Here are made-up things, facts about them, and rows of numbers that follow some of those facts. Name the thing behind each unnamed row.

Some rows with their names:
|   2 |  -7 |  14 | -44 | -29 |  -5 |  -9 |  -7 |  12 |  12 |   0 |   9 |  19 | -16 |  13 |  21 |  38 | -20 |  -5 |   6 | -42 | -19 |  -8 |  24 |  -5 |   4 |  22 | : Z_423
|  21 | -13 |  23 |  17 | -26 |   6 |  -9 | -33 |  -5 | -23 |   8 | -12 |   7 |  16 |  14 |   4 | -81 |  55 | -18 | -24 |  36 |  23 |   6 |  33 | -22 | -12 |   3 | : Z_506
|  22 |   0 |   9 |   1 | -28 |  33 | -19 | -24 |  -6 | -33 |   6 |  16 |   0 |  25 |   9 |   1 | -81 |  47 | -14 | -21 |  33 |  24 |   0 |  17 |  -4 |   0 | -21 | : Z_355
| -16 |  17 |   3 | -10 |  -6 | -28 |  20 |  20 |   7 |   1 |  -4 | -26 | -25 |  -6 |   1 | -10 |  47 | -20 |  13 | -15 | -37 |  11 |  -7 |  25 |   5 |  11 |  -4 | : Z_64
|  26 |   7 |  -4 |  24 |  22 |  38 |   4 | -16 |  -5 | -13 |  22 |  28 | -39 |  10 | -10 | -24 | -34 |  44 |   3 |  14 |  55 |  13 |  56 | -24 |  17 | -14 | -12 | : Z_918
| -18 |  29 |  -8 |   9 | -26 | -40 |   0 |  12 | -19 |  35 | -20 |  18 | -15 |  -1 |  -7 |   2 |  58 | -53 |  38 | -14 |   4 |   3 | -12 |  10 |  31 | -14 |  31 | : Z_321
|   3 | -18 | -13 |  26 |  21 |  30 |   6 | -16 | -24 | -12 |  -2 |  -7 |   6 |  17 |   4 |  -1 | -84 |  27 | -23 |  17 |  56 |  -8 |   0 | -19 | -15 | -13 |   4 | : Z_952
|  -5 |  12 | -11 | -37 | -16 |   8 | -28 |  14 |  -1 |  -3 |   0 |  14 |  26 |  -3 |   1 |  18 |  39 | -19 |  11 | -19 | -40 | -14 | -22 | -17 |   1 |  32 | -21 | : Z_738
|  21 |   7 |  -6 | -33 | -10 |  -8 |   4 |  10 |  12 |  12 |  -5 |  13 |  19 | -18 |  25 |  45 |  69 | -23 |  -3 |  16 | -35 |  -3 |  11 |  14 | -18 | -10 |  38 | : Z_158
|  15 |   3 | -13 |  17 |   4 |  31 |  34 |   0 |  -7 | -28 |  -6 |  15 | -37 |  29 |   8 |  -6 | -59 |  26 | -11 |  13 |  45 |  26 |  16 |   2 |   8 | -18 | -13 | : Z_892
| -14 |   8 |  -8 | -22 |  -5 | -10 |  31 |  24 |   6 |   7 |  -7 |  -1 | -23 |  -3 |   5 |  -2 |  52 | -32 |   8 |  10 | -34 |  -1 |  -1 |   8 |  12 |   2 |   2 | : Z_828
| -22 |  32 |   2 |  24 | -25 | -49 |  -7 |  10 | -20 |  32 | -16 |  -3 | -16 |   0 |  -9 |  -5 |  51 | -41 |  40 | -35 |  -3 |  15 | -15 |  22 |  26 |  -7 |  29 | : Z_456
|  -6 |   3 |  35 | -36 | -41 | -21 | -16 | -12 |  10 |   3 |   5 | -21 |  10 | -13 |   5 |   1 |  28 |  -3 |   1 | -24 | -56 |  -3 | -15 |  50 |  -6 |  14 |   9 | : Z_149
| -16 |  13 |  20 | -11 |  16 |  -7 | -25 |  -4 |   7 |  20 |  -8 | -24 |  31 | -24 | -17 |   0 |  20 | -18 |  -4 |   4 | -36 | -14 | -33 |  12 |  -6 |  15 |  13 | : Z_120
| -32 | -37 |   6 |  14 |  -6 | -63 |   8 |   5 |   2 |  17 |   7 | -48 |  20 | -16 |   0 |  -7 |  33 | -17 |  10 | -29 | -21 | -18 | -11 |  -2 | -23 |   7 |   9 | : Z_437
| -34 | -13 |   9 |   6 |   9 | -34 |   1 |   7 |  -9 |  13 |   1 | -55 |  18 | -16 |  -7 |  -8 |  27 | -19 |   6 | -18 | -28 | -21 | -21 |  -1 | -20 |  15 |   8 | : Z_417
|  25 |   4 | -32 |  -2 |  -5 |  56 | -18 |  -3 | -20 | -36 |   2 |  35 |   7 |  32 |   8 |  14 | -63 |  32 | -10 |  -1 |  42 |  10 |   1 | -36 |  -1 |   9 | -36 | : Z_178
|  -1 | -43 |  -5 |  48 |  12 | -10 |   9 | -18 |  -7 | -10 |   3 |  -6 |  12 |  13 |   7 |  -5 | -77 |  31 | -13 |  -1 |  65 |  -1 |   3 | -17 | -19 | -22 |  -1 | : Z_779

Facts:
Z_107	Φ	Z_456; Z_120	Φ	Z_643; Z_131	Φ	Z_927; Z_158	Φ	Z_810; Z_158	Φ	Z_453; Z_163	Φ	Z_952
Z_178	Φ	Z_940; Z_187	Φ	Z_392; Z_196	Φ	Z_623; Z_234	Φ	Z_654; Z_234	Φ	Z_940; Z_26	Φ	Z_835
Z_26	Φ	Z_417; Z_273	Φ	Z_437; Z_275	Φ	Z_252; Z_275	Φ	Z_630; Z_306	Φ	Z_228; Z_321	Φ	Z_107
Z_321	Φ	Z_679; Z_322	Φ	Z_54; Z_326	Φ	Z_149; Z_326	Φ	Z_392; Z_332	Φ	Z_506; Z_332	Φ	Z_149
Z_372	Φ	Z_644; Z_392	Φ	Z_149; Z_392	Φ	Z_737; Z_392	Φ	Z_705; Z_392	Φ	Z_947; Z_423	Φ	Z_506
Z_423	Φ	Z_947; Z_436	Φ	Z_494; Z_437	Φ	Z_122; Z_453	Φ	Z_423; Z_489	Φ	Z_738; Z_489	Φ	Z_801
Z_494	Φ	Z_779; Z_494	Φ	Z_971; Z_494	Φ	Z_780; Z_539	Φ	Z_630; Z_539	Φ	Z_858; Z_541	Φ	Z_891
Z_541	Φ	Z_122; Z_541	Φ	Z_417; Z_550	Φ	Z_644; Z_555	Φ	Z_187; Z_555	Φ	Z_355; Z_569	Φ	Z_321
Z_570	Φ	Z_927; Z_583	Φ	Z_437; Z_595	Φ	Z_810; Z_598	Φ	Z_506; Z_598	Φ	Z_821; Z_623	Φ	Z_228
Z_623	Φ	Z_120; Z_63	Φ	Z_661; Z_643	Φ	Z_801; Z_643	Φ	Z_971; Z_644	Φ	Z_630; Z_650	Φ	Z_64
Z_653	Φ	Z_464; Z_653	Φ	Z_794; Z_661	Φ	Z_810; Z_667	Φ	Z_217; Z_667	Φ	Z_277; Z_674	Φ	Z_875
Z_683	Φ	Z_908; Z_719	Φ	Z_787; Z_719	Φ	Z_437; Z_737	Φ	Z_274; Z_737	Φ	Z_705; Z_738	Φ	Z_277
Z_767	Φ	Z_854; Z_768	Φ	Z_854; Z_779	Φ	Z_122; Z_791	Φ	Z_940; Z_82	Φ	Z_437; Z_821	Φ	Z_437
Z_824	Φ	Z_644; Z_828	Φ	Z_219; Z_835	Φ	Z_228; Z_835	Φ	Z_654; Z_835	Φ	Z_120; Z_84	Φ	Z_326
Z_842	Φ	Z_940; Z_854	Φ	Z_120; Z_854	Φ	Z_971; Z_857	Φ	Z_550; Z_875	Φ	Z_92; Z_891	Φ	Z_501
Z_892	Φ	Z_847; Z_899	Φ	Z_122; Z_899	Φ	Z_897; Z_908	Φ	Z_654; Z_912	Φ	Z_550; Z_918	Φ	Z_858
Z_940	Φ	Z_277; Z_947	Φ	Z_801; Z_947	Φ	Z_705; Z_948	Φ	Z_555; Z_948	Φ	Z_277; Z_952	Φ	Z_835
Z_952	Φ	Z_583; Z_967	Φ	Z_306; Z_107	π	771; Z_120	π	913; Z_122	π	771; Z_131	π	771
Z_149	π	913; Z_158	π	913; Z_163	π	771; Z_178	π	771; Z_187	π	771; Z_192	π	913
Z_196	π	771; Z_217	π	913; Z_219	π	913; Z_228	π	913; Z_234	π	771; Z_252	π	771
Z_26	π	771; Z_273	π	771; Z_274	π	771; Z_275	π	771; Z_277	π	913; Z_306	π	913
Z_321	π	913; Z_322	π	913; Z_326	π	913; Z_332	π	913; Z_355	π	771; Z_372	π	913
Z_392	π	771; Z_417	π	913; Z_423	π	913; Z_436	π	913; Z_437	π	913; Z_453	π	913
Z_456	π	913; Z_464	π	913; Z_489	π	771; Z_494	π	913; Z_501	π	913; Z_506	π	771
Z_539	π	913; Z_54	π	913; Z_541	π	771; Z_550	π	913; Z_555	π	913; Z_569	π	913
Z_570	π	913; Z_580	π	771; Z_583	π	913; Z_595	π	913; Z_598	π	771; Z_623	π	771
Z_63	π	913; Z_630	π	771; Z_64	π	913; Z_643	π	913; Z_644	π	913; Z_650	π	771
Z_653	π	771; Z_654	π	913; Z_661	π	913; Z_667	π	771; Z_674	π	771; Z_679	π	913
Z_683	π	913; Z_705	π	771; Z_719	π	913; Z_737	π	913; Z_738	π	913; Z_767	π	771
Z_768	π	913; Z_779	π	771; Z_780	π	771; Z_787	π	913; Z_791	π	913; Z_794	π	913
Z_801	π	771; Z_810	π	913; Z_82	π	771; Z_821	π	771; Z_824	π	913; Z_828	π	913
Z_835	π	913; Z_84	π	913; Z_842	π	913; Z_847	π	913; Z_854	π	771; Z_857	π	913
Z_858	π	913; Z_875	π	913; Z_891	π	913; Z_892	π	771; Z_897	π	913; Z_899	π	913
Z_908	π	771; Z_912	π	771; Z_918	π	771; Z_92	π	913; Z_927	π	913; Z_940	π	771
Z_947	π	771; Z_948	π	771; Z_952	π	771; Z_967	π	913; Z_971	π	913

Name these rows:
No name comes twice in this set of rows, the named rows included.
|  -7 |  -1 |  13 | -22 |   9 |  -3 | -22 |  -5 |  16 |  22 |  -6 |   5 |  33 | -19 | -11 |  10 |  27 | -27 |  -5 |  19 | -32 | -24 | -28 |   4 |   3 |   8 |  13 |	Z_643
|  18 | -38 |  -7 |  10 | -17 |  19 |  17 | -22 |  -8 | -14 |   3 |  23 |   2 |  17 |  24 |  13 | -71 |  25 | -24 |  19 |  51 |  -2 |  19 |  -2 | -12 | -25 |  13 |	Z_598
| -19 |  12 |  -2 | -23 |  23 |  17 |  -6 |   7 | -13 |  19 | -12 | -27 |  18 | -17 | -12 |   2 |  22 | -29 |  -8 |  23 | -34 | -30 | -27 |  -5 |  -6 |  18 |  12 |	Z_835
| -20 |  20 |   3 | -19 |  27 |  12 |  -2 |   7 | -10 |  16 | -11 | -34 |  12 | -16 | -14 |  -1 |  25 | -28 |  -7 |  18 | -39 | -21 | -28 |   3 |  -4 |  15 |  17 |	Z_306
|  19 |  24 |  13 |  -6 |  -5 | -40 |  -9 |  11 |  12 |   5 |   0 | -32 |  20 | -20 |  18 |  33 |  70 |   3 |   8 | -30 | -44 |  26 |   9 |  32 | -34 |  -2 |  31 |	Z_810
|  30 |  -8 |  13 | -14 | -30 |  47 | -11 | -34 |   0 | -22 |   2 |  35 |  -1 |  21 |  13 |  10 | -84 |  37 | -24 |  15 |  34 |   9 |   4 |  23 |   3 | -13 |   0 |	Z_392
|  18 |   7 | -35 |  -2 |  13 |  73 |  -9 |  -3 | -29 | -28 |  -5 |  26 |   6 |  27 |   3 |  12 | -72 |  24 | -21 |  17 |  45 |  -2 |  -2 | -37 |  -4 |   4 | -21 |	Z_234
|  22 |  14 |  11 |  36 |  22 |  22 |  -6 | -20 |  -5 | -16 |  27 |   3 | -39 |   8 | -17 | -34 | -37 |  56 |   7 | -13 |  48 |  26 |  54 | -12 |  11 | -10 | -18 |	Z_252
|  18 |   4 |  -7 |  31 |   5 |  15 |  14 |  -3 |  -3 | -24 |  -4 |  11 | -24 |  26 |   3 |  -7 | -59 |  31 |  -7 |  -2 |  49 |  32 |  13 |   1 |   3 | -18 | -15 |	Z_580
|  15 |  -4 |  11 |  30 |  29 |  31 | -20 | -26 |   1 |  -7 |  -8 |  11 |  21 |  12 | -11 |  -1 | -87 |  30 | -22 |  18 |  51 |   9 | -12 |  -1 |  -4 | -15 |   0 |	Z_854
|  -9 |  19 |  21 |  -2 |  13 | -22 |  -8 |   3 |   6 |  17 |  25 | -22 | -27 | -25 | -23 | -33 |  74 |   3 |  28 | -21 | -37 |   1 |  33 |  -2 |  13 |  18 |  -4 |	Z_858
|   4 | -44 |  -6 |  40 |  -5 |  -9 |  15 | -16 | -10 | -14 |   6 |  -6 |   4 |  16 |  15 |  -2 | -78 |  31 | -15 |  -5 |  59 |   1 |  15 | -12 | -21 | -21 |   3 |	Z_821
|   1 | -42 | -25 |  32 |   8 |  15 |  23 |  -9 | -16 | -11 |   0 |  13 |   3 |  18 |  12 |   1 | -74 |  14 | -17 |  26 |  65 | -12 |  12 | -31 | -12 | -23 |   3 |	Z_541
|  -9 |  20 |   0 | -24 | -20 |  -8 | -41 |  13 |  -3 | -11 |   6 | -18 |  24 |  -4 |  -3 |   4 |  35 |  -3 |  17 | -52 | -46 |  -1 | -29 |  -5 | -10 |  42 | -29 |	Z_277
|   8 |   2 |  13 | -33 | -24 | -15 |  -7 |  -2 |  11 |  10 |   0 |  -3 |  21 | -19 |  16 |  24 |  50 | -15 |  -3 |   0 | -43 |  -9 |  -4 |  26 | -13 |   3 |  29 |	Z_453

The same things again, as new rows of numbers:
Named rows:
|  29 |  24 |  -4 |   8 |  15 |  -3 |  10 |  12 |   3 | -20 | -17 |  32 |  15 | -15 |  19 | : Z_667
|  25 |  -8 | -28 |  12 |  16 | -12 |  20 |   6 | -15 | -18 |  -9 |  24 |   9 |   2 |  11 | : Z_967
|  24 |  16 |  -3 |  10 |  10 |  -2 |   6 |  13 |  10 | -19 |  -2 |  28 |  16 | -12 |  16 | : Z_187
|  26 |  13 | -23 |  13 |  12 | -14 |   9 |  19 |  -8 | -17 | -13 |  17 |  16 | -16 |  18 | : Z_273
|  27 |  19 |  19 |  28 |   7 | -24 |   1 |  17 | -25 | -22 | -44 |  28 |  13 |  12 |  21 | : Z_653
|  27 |  15 | -14 |  10 |  12 | -12 |   9 |  16 |  -3 | -17 |  -7 |  21 |  19 | -15 |  17 | : Z_598
|  20 | -12 | -24 |  14 |  13 |  -7 |  17 |   6 |  -5 | -19 |   1 |  25 |   8 |   6 |   9 | : Z_120
|  25 | -19 | -15 |   0 |  24 |  -6 |  14 |   9 |  -1 | -23 |  11 |  16 |   4 |  18 |  13 | : Z_550
|  24 | -12 | -30 |  12 |  15 | -14 |  19 |   8 | -15 | -17 |  -3 |  20 |  10 |   3 |  10 | : Z_719
|  43 | -39 | -25 |  38 |  10 |   3 |   5 |  22 |  -6 | -29 |  -8 |  32 |  36 | -10 |  25 | : Z_892
|  32 |  10 |   4 |  16 |  20 |  -6 |  12 |  35 |  11 |   8 | -32 |  17 |  19 |  -2 |  13 | : Z_674
|  18 |  -8 |  -7 |  12 |  13 |   5 |  15 |   0 |  11 | -21 |   6 |  37 |   6 |   9 |   7 | : Z_217
|  13 | -22 | -29 |  19 |  10 |  -5 |  13 |  10 |   0 | -18 |  11 |  20 |   5 |   9 |   6 | : Z_501
|  19 |  10 |  -2 |  13 |   7 |   2 |   2 |  13 |  19 | -19 |  10 |  27 |  15 |  -9 |  14 | : Z_274
|  24 |   1 | -43 | -14 |  -7 |  14 |   8 |  26 | -24 | -21 |  -5 |  32 |  10 |  29 |  -8 | : Z_219
|  20 | -23 | -13 |   3 |  21 |  -1 |  11 |  10 |  10 | -23 |  22 |  15 |   2 |  20 |  11 | : Z_858
|  21 |   0 |  -6 |   6 |  18 |   0 |  -1 |  22 |  18 | -23 |  13 |  11 |   8 |   2 |  19 | : Z_252
|  18 | -10 |  -9 |  12 |  12 |   3 |  16 |   1 |   9 | -21 |   6 |  35 |   6 |   9 |   8 | : Z_277

Rows to name:
No name comes twice in this set of rows, the named rows included.
|  24 | -18 |  -9 |   2 |   4 | -18 |  14 |   0 |  -3 | -14 |  34 |  23 |  24 |   9 |   5 |	Z_661
|  29 | -15 | -11 |  -2 |   6 | -23 |  17 |  -1 |  -9 | -13 |  29 |  22 |  26 |   6 |   6 |	Z_63
|  32 | -72 | -28 |  41 |   7 |  11 |  10 |  12 |   1 | -30 |  14 |  37 |  28 |  15 |  14 |	Z_847
|  17 | -14 | -17 |  16 |  11 |   0 |  15 |   6 |   3 | -20 |   5 |  29 |   5 |   8 |   8 |	Z_654
|  22 | -11 | -14 |   7 |  10 |  -8 |  16 |   2 |   0 | -18 |  14 |  27 |  14 |   7 |   7 |	Z_423
|  29 | -15 | -18 |  15 |  26 |  -7 |  20 |   6 | -15 | -11 |   9 |  24 |  14 |   1 |   9 |	Z_569
|  21 | -23 |   1 |  20 |  17 |   2 |  17 |  24 |  20 |   7 |  -8 |  23 |  10 |  23 |   2 |	Z_92
|  28 | -11 | -13 |   0 |   9 | -18 |  18 |  -1 |  -9 | -15 |  19 |  24 |  22 |   6 |   8 |	Z_158
|  28 | -13 | -12 |  -1 |   7 | -22 |  17 |  -1 |  -9 | -14 |  25 |  23 |  25 |   6 |   7 |	Z_595
|  33 |  12 | -47 | -19 |  -2 |   5 |  14 |  25 | -38 | -21 | -20 |  32 |  14 |  23 |  -4 |	Z_828
|  22 |  -6 | -10 |   8 |  14 |  -2 |  18 |   0 |   4 | -20 |   3 |  35 |  10 |   7 |   9 |	Z_555
|  19 |  14 |   1 |  13 |   9 |   5 |   3 |  13 |  20 | -20 |   3 |  31 |  13 |  -9 |  15 |	Z_355
|  25 | -20 | -15 |  18 |  24 |  -1 |  17 |   7 |  -7 | -11 |  17 |  24 |  12 |   4 |   7 |	Z_321
|  28 |  20 |  -8 |   9 |  14 |  -7 |   9 |  13 |   1 | -19 | -13 |  26 |  16 | -15 |  18 |	Z_489
|  18 | -14 | -10 |  11 |   9 |  -1 |  14 |   2 |   9 | -19 |  17 |  31 |  10 |  11 |   6 |	Z_149

